Below is a small trained network, with its code and all its weights. Each question gives an input and a target symbol and asks what happens when units are switched off, that is, made to give their printed mean instead of their output.

import numpy as np


def w(rows, s, z=0):
    codes = np.array(rows[::2]) - 128.0
    scale = np.full(codes.shape[1], s)
    scale[-1] = z or s
    return codes * scale


def f(y):
    return np.maximum(y, 0)


def softmax(a):
    e = np.exp(a - a.max(-1, keepdims=True))
    return e / e.sum(-1, keepdims=True)


def log_softmax(a):
    a = a - a.max(-1, keepdims=True)
    return a - np.log(np.exp(a).sum(-1, keepdims=True))


def net(x, mask):
    ids = ['ΘΛΣΩαβτ'.index(c) for c in x.split()]
    T = len(ids)
    res = E[ids] + P[:T]
    u = 0
    for l in range(2):
        q, k, v = (res @ M[l].T for M in (Q, K, V))
        z = softmax(np.where(np.tri(T) > 0, q @ k.T / 3**0.5, -1e9)) @ v
        res = res + np.where(mask[u], z, O[l][:, -1]) @ O[l][:, :-1]
        u += 1
        y = f(res @ A[l][:, :-1].T + A[l][:, -1])
        res = res + np.where(mask[u : u + 4], y, B[l][:, -1]) @ B[l][:, :-1]
        u += 4
    return log_softmax(res[-1] @ U[:, :-1].T + U[:, -1])


Q, K, V, O, A, B = {}, {}, {}, {}, {}, {}
E = w([
[106,152,115],'Θ',
[83,50,4],'Λ',
[82,238,215],'Σ',
[91,211,62],'Ω',
[108,153,115],'α',
[120,21,228],'β',
[105,168,109],'τ',
],0.015)
P = w([
[62,120,106],'0',
[161,134,126],'1',
[95,129,116],'2',
[41,115,100],'3',
[191,149,125],'4',
[141,154,124],'5',
[16,122,93],'6',
[209,158,117],'7',
[158,162,118],'8',
[7,138,97],'9',
[229,163,108],'10',
[165,152,116],'11',
[105,162,116],'12',
[223,162,113],'13',
],0.012)
Q[0] = w([
[168,152,213],'L0H1',
[8,109,139],'L0H1',
[145,103,74],'L0H1',
],0.015)
K[0] = w([
[226,150,177],'L0H1',
[6,117,167],'L0H1',
[99,68,54],'L0H1',
],0.015)
V[0] = w([
[243,253,172],'L0H1',
[131,100,253],'L0H1',
[94,37,132],'L0H1',
],0.0075)
O[0] = w([
[31,115,91,3],'L0H1',
[116,2,77,73],'L0H1',
[176,108,57,154],'L0H1',
],0.0078,0.0045)
A[0] = w([
[78,106,113,128],'L0N1',
[103,170,163,151],'L0N2',
[92,166,4,1],'L0N3',
[127,125,57,157],'L0N4',
],0.015,0.0096)
B[0] = w([
[161,116,176,163],'L0N1',
[27,149,205,255],'L0N2',
[255,131,239,155],'L0N3',
[129,154,52,198],'L0N4',
],0.0096,0.0061)
Q[1] = w([
[255,28,165],'L1H1',
[113,63,243],'L1H1',
[90,209,94],'L1H1',
],0.0057)
K[1] = w([
[233,49,121],'L1H1',
[175,94,253],'L1H1',
[86,226,123],'L1H1',
],0.0066)
V[1] = w([
[110,1,72],'L1H1',
[62,143,167],'L1H1',
[200,131,199],'L1H1',
],0.0072)
O[1] = w([
[101,255,139,1],'L1H1',
[196,38,126,241],'L1H1',
[227,245,29,135],'L1H1',
],0.0042,0.0069)
A[1] = w([
[92,130,64,255],'L1N1',
[148,248,84,171],'L1N2',
[67,124,148,228],'L1N3',
[157,136,179,88],'L1N4',
],0.013,0.0052)
B[1] = w([
[160,122,8,187],'L1N1',
[140,89,151,247],'L1N2',
[99,159,120,254],'L1N3',
[165,83,152,161],'L1N4',
],0.014,0.0074)
U = w([
[130,144,136,149],'Θ',
[177,163,195,163],'Λ',
[116,5,146,39],'Σ',
[129,125,148,99],'Ω',
[125,173,124,254],'α',
[163,128,108,129],'β',
[100,132,153,113],'τ',
],0.02,0.0063)

Each question gives the input, a string of symbols that net reads in full, and the target symbol t.
The units are the heads (3 rows each of Q, K, V and O) and the neurons (one row each of A and B). Each row of codes is followed by its name. A weight is (code - 128) times the scale printed after its matrix; where a second scale follows, it is the last column's (O, A, B and U).
mask holds one flag per unit, layer by layer, with each layer's heads first. A switched-off unit (its flag False) gives its mean, the last column of its rows in O or B, instead of its output. The means were averaged over made-up inputs and are rounded, as every weight is.
A unit's drop is (log p(t) with every unit on - log p(t) with that unit switched off) / (log p(t) with every unit on - log p(t) with every unit switched off).
The circuit of an input: a set's keep is (log p(t) with only the set's units on - log p(t) with every unit switched off) / (log p(t) with every unit on - log p(t) with every unit switched off). Starting from all 10 units, units are removed one at a time, each time the one whose removal leaves the highest keep (on an exact tie, the one counted first), for as long as the keep stays at least 0.8.
circuit, biggest first: the units of the circuit, biggest drop first
unit that matters most: the unit with the biggest drop
top k neurons: the k neurons with the biggest drops, biggest first
top k neurons in layer l: the k neurons of layer l with the biggest drops, biggest first
drop when u is switched off: that unit's drop, to one decimal
input Σ α α α α Σ β β β α α Σ Σ, target τ: circuit, biggest first -> (L0H1 L0N2)
input Θ α α Σ Σ Θ α Λ, target β: unit that matters most -> L0N4
input Σ β Σ β Σ α β β α τ, target β: circuit, biggest first -> (L0H1 L0N2 L1N1)
input Λ α Λ α α Σ β α Σ Θ, target β: circuit, biggest first -> (L0H1 L1N1 L0N2)
input Σ Λ Ω α α Σ Σ β α β Θ α Θ, target Σ: circuit, biggest first -> (L1H1 L0N2)
input β β β Λ Ω Θ β Λ α β α β, target Λ: top 2 neurons -> (L1N1 L0N4)
input α α α τ Λ Θ β Λ β β Σ β, target τ: circuit, biggest first -> (L1H1 L0H1 L1N3)
input Λ α α β Λ, target β: top 2 neurons -> (L0N4 L1N1)
input β β Λ β α β α, target β: top 2 neurons -> (L1N1 L0N2)
input Λ α Λ β Λ Σ Θ, target β: top 2 neurons in layer 0 -> (L0N1 L0N2)
input Λ Λ α α τ α β β α Λ τ β, target Λ: top 2 neurons in layer 1 -> (L1N1 L1N2)
input Ω α α β τ α α α Σ Λ β β Θ, target Λ: drop when L0N3 is switched off -> -0.2
input β Σ Σ α Σ α Ω Λ Σ, target τ: drop when L0H1 is switched off -> 0.6
input Λ Ω α α, target Λ: drop when L1N1 is switched off -> 0.1
input Σ α Λ τ α Λ α Θ Σ Σ Σ α τ, target Σ: drop when L0N2 is switched off -> 0.8
input β Σ β α τ α, target β: top neuron in layer 0 -> (L0N2)
input Σ β τ α Σ α β Λ Λ Σ Σ α τ, target Σ: top 2 neurons in layer 0 -> (L0N2 L0N3)
